Below is a small trained network, with its code and all its weights. Each question gives an input and a class and asks what happens when units are switched off, that is, made to give their printed mean instead of their output.

import numpy as np


def w(rows, s, z=0):
    codes = np.array(rows[::2]) - 128.0
    scale = np.full(codes.shape[1], s)
    scale[-1] = z or s
    return codes * scale


def norm(h):
    return h / np.sqrt((h * h).mean(-1, keepdims=True) + 1e-5)


def f(y):
    return y / 2 * (1 + np.tanh(0.7978845608 * (y + 0.044715 * y**3)))


def log_softmax(a):
    a = a - a.max(-1, keepdims=True)
    return a - np.log(np.exp(a).sum(-1, keepdims=True))


def net(x, mask):
    res = np.array(x, float).reshape(1, 6) / 4 @ E
    u = 0
    for l in range(3):
        y = f(norm(res) @ A[l][:, :-1].T + A[l][:, -1])
        res = res + np.where(mask[u : u + 7], y, B[l][:, -1]) @ B[l][:, :-1]
        u += 7
    return log_softmax(norm(res)[-1] @ U[:, :-1].T + U[:, -1])


A, B = {}, {}
E = w([
[112,158,104,145,139,119,99],'x0',
[43,122,100,1,98,197,70],'x1',
[183,59,100,85,196,45,172],'x2',
[28,96,159,181,114,69,175],'x3',
[139,86,161,66,116,140,170],'x4',
[90,56,198,99,114,90,34],'x5',
],0.0076)
A[0] = w([
[118,138,136,87,70,37,156,110],'L0N0',
[160,154,211,180,126,162,126,196],'L0N1',
[112,157,69,126,4,187,144,48],'L0N2',
[94,145,104,102,207,138,135,113],'L0N3',
[137,150,113,182,180,150,138,250],'L0N4',
[107,143,56,106,145,151,158,87],'L0N5',
[189,128,198,133,141,70,90,73],'L0N6',
],0.011,0.0023)
B[0] = w([
[154,167,166,145,124,139,105,187],'L0N0',
[104,52,70,82,143,196,90,252],'L0N1',
[130,203,80,125,78,23,131,246],'L0N2',
[124,109,170,77,188,172,190,160],'L0N3',
[153,74,136,116,73,136,162,246],'L0N4',
[80,139,133,100,198,103,228,183],'L0N5',
[46,114,105,105,113,1,148,237],'L0N6',
],0.0088,0.0037)
A[1] = w([
[99,137,82,167,157,92,201,140],'L1N0',
[176,139,95,189,148,101,194,61],'L1N1',
[102,79,171,77,255,197,117,251],'L1N2',
[191,93,193,183,169,119,108,21],'L1N3',
[179,118,153,130,136,146,80,76],'L1N4',
[86,88,158,132,123,75,198,70],'L1N5',
[172,111,53,188,81,217,129,127],'L1N6',
],0.0086,0.0026)
B[1] = w([
[201,202,142,84,254,147,208,254],'L1N0',
[232,41,180,101,82,205,118,224],'L1N1',
[14,72,75,243,111,181,157,242],'L1N2',
[124,114,95,30,3,70,171,133],'L1N3',
[115,46,250,152,157,47,86,113],'L1N4',
[201,196,41,144,195,172,94,251],'L1N5',
[34,85,74,159,200,192,235,211],'L1N6',
],0.0057,0.0036)
A[2] = w([
[69,130,97,156,102,91,130,2],'L2N0',
[133,161,38,64,188,173,76,84],'L2N1',
[137,70,83,133,132,156,183,69],'L2N2',
[101,192,104,165,94,144,177,77],'L2N3',
[115,103,150,208,164,61,90,142],'L2N4',
[67,104,126,129,165,176,19,196],'L2N5',
[81,62,26,175,146,1,60,78],'L2N6',
],0.0075,0.0027)
B[2] = w([
[128,128,137,96,134,129,111,140],'L2N0',
[89,99,90,148,148,110,123,166],'L2N1',
[132,138,164,134,195,176,120,178],'L2N2',
[82,102,87,85,96,107,155,156],'L2N3',
[118,50,95,95,88,130,120,178],'L2N4',
[107,120,249,173,132,106,120,230],'L2N5',
[108,126,130,105,147,94,85,253],'L2N6',
],0.013,0.0056)
U = w([
[91,140,83,174,152,230,195,152],'0',
[160,159,41,53,79,37,100,225],'1',
[100,56,165,150,138,135,39,179],'2',
[78,178,186,145,70,190,29,3],'3',
[255,140,136,147,178,154,127,8],'4',
],0.0085,0.0024)

Each question gives the input, the list of numbers given to net, and the class t.
The units are the neurons (one row each of A and B). Each row of codes is followed by its name. A weight is (code - 128) times the scale printed after its matrix; where a second scale follows, it is the last column's (A, B and U).
mask holds one flag per neuron, layer by layer. A switched-off neuron (its flag False) gives its mean, the last column of its row in B, instead of its output. The means were averaged over made-up inputs and are rounded, as every weight is.
A unit's drop is (log p(t) with every unit on - log p(t) with that unit switched off) / (log p(t) with every unit on - log p(t) with every unit switched off).
most important unit: the unit with the biggest drop
top k neurons: the k neurons with the biggest drops, biggest first
top k neurons in layer l: the k neurons of layer l with the biggest drops, biggest first
drop of u: that unit's drop, to one decimal
input [1,-4,2,2,6,2], class 1: top 2 neurons -> (L2N5 L0N6)
input [-2,2,4,8,-5,0], class 0: top 4 neurons in layer 0 -> (L0N6 L0N2 L0N1 L0N3)
input [6,6,-2,5,4,-1], class 1: most important unit -> L0N2
input [3,2,-1,8,-1,-6], class 1: top 2 neurons in layer 0 -> (L0N2 L0N1)
input [-4,-6,4,-2,-7,8], class 1: top 2 neurons -> (L0N6 L2N5)
input [4,-5,1,2,8,0], class 4: top 2 neurons in layer 2 -> (L2N3 L2N6)
input [1,8,6,0,-7,-1], class 0: top 2 neurons -> (L0N5 L0N3)
input [-4,6,2,2,-8,0], class 0: top 3 neurons in layer 0 -> (L0N5 L0N3 L0N6)
input [-3,-5,3,8,-7,1], class 1: top 2 neurons in layer 2 -> (L2N5 L2N4)
input [7,8,6,6,-7,-4], class 0: top 2 neurons -> (L0N3 L1N2)
input [4,6,-7,3,-4,0], class 1: top 2 neurons in layer 2 -> (L2N3 L2N2)
input [7,5,8,0,6,-1], class 0: drop of L1N2 -> 0.2
input [1,-2,5,7,1,-6], class 4: drop of L0N1 -> 0.1
input [8,8,-4,2,5,-7], class 1: most important unit -> L0N2
input [7,5,5,-7,-6,-7], class 0: drop of L0N6 -> 0.1
